[108 144 148 100 131 130 101]
What is the largest entry? 148
The median entry: 130

Questions about the table below. Counting starts at 0.
1) What is the entry at row 0, column 2?
2) What is the entry just left of the smallest entry?
3) What is the entry in the bottom-left corner?
4) What is the entry directly below the centre entry?
5) What is the entry just right of the smallest entry?
6) What is the entry in row 1 and column 0?
7) What is the entry just left of the centre entry?
8) What is the entry in row 1 and column 1?
[[142 140 120 152 157 113 114 148 123 134 118 132 115]
 [131 124 135 113 132 133 131 125 137 123 124 129 135]
 [134 130 119 148 142 124 117 146 115 136 116 126 119]
 [110 125 132 117 101 131 138 108 141 118 154 125 133]
 [129 128 123 141 145 119 113 151 131 132 131 130 107]
 [118 123 127 126 112 131 131 125 126 129 137 125 125]
 [123 125 134 113 123 135 135 113 142 113 128 126 144]
 [125 122 136 107 117 141 140 110 136 118 124 126 148]
 [141 145 123 149 157 108 117 138 131 128 124 134 121]
 [139 139 126 140 152 111 118 143 132 132 130 135 113]
 [108 131 120 142 105 128 133 107 130 111 140 120 144]
 [109 111 126 119 102 146 132 121 127 121 132 118 135]
 [117 110 129 114 105 149 135 124 118 129 122 120 136]
 [127 122 120 140 144 127 112 152 127 129 121 126 113]
 [138 139 121 145 127 119 129 131 107 146 124 130 122]]
1) 120
2) 117
3) 138
4) 117
5) 131
6) 131
7) 141
8) 124

Read these off the grid that follows.
1) The top-left entry?
2) The 3rd smallest entry?
3) The last entry of the largest entry's row?
4) The 2nd smallest entry?
5) The second entry from the end, reading row by row?
6) The last entry of the smallest entry's row?
[[115 121 114 131 107 121 152 145 109]
 [127 118 114 123 125 138 105  99 141]]
1) 115
2) 107
3) 109
4) 105
5) 99
6) 141

Read these off the row that follows.
1) Which number is the 3rd entry from the right?
2) Which number is the third entry?
3) Which number is the 1st entry?
4) Which number is the entry just right of the smallest entry?
5) Which number is the 2nd entry from the right?
array([132, 138, 147,  99, 123, 115, 100, 147, 126])
1) 100
2) 147
3) 132
4) 123
5) 147
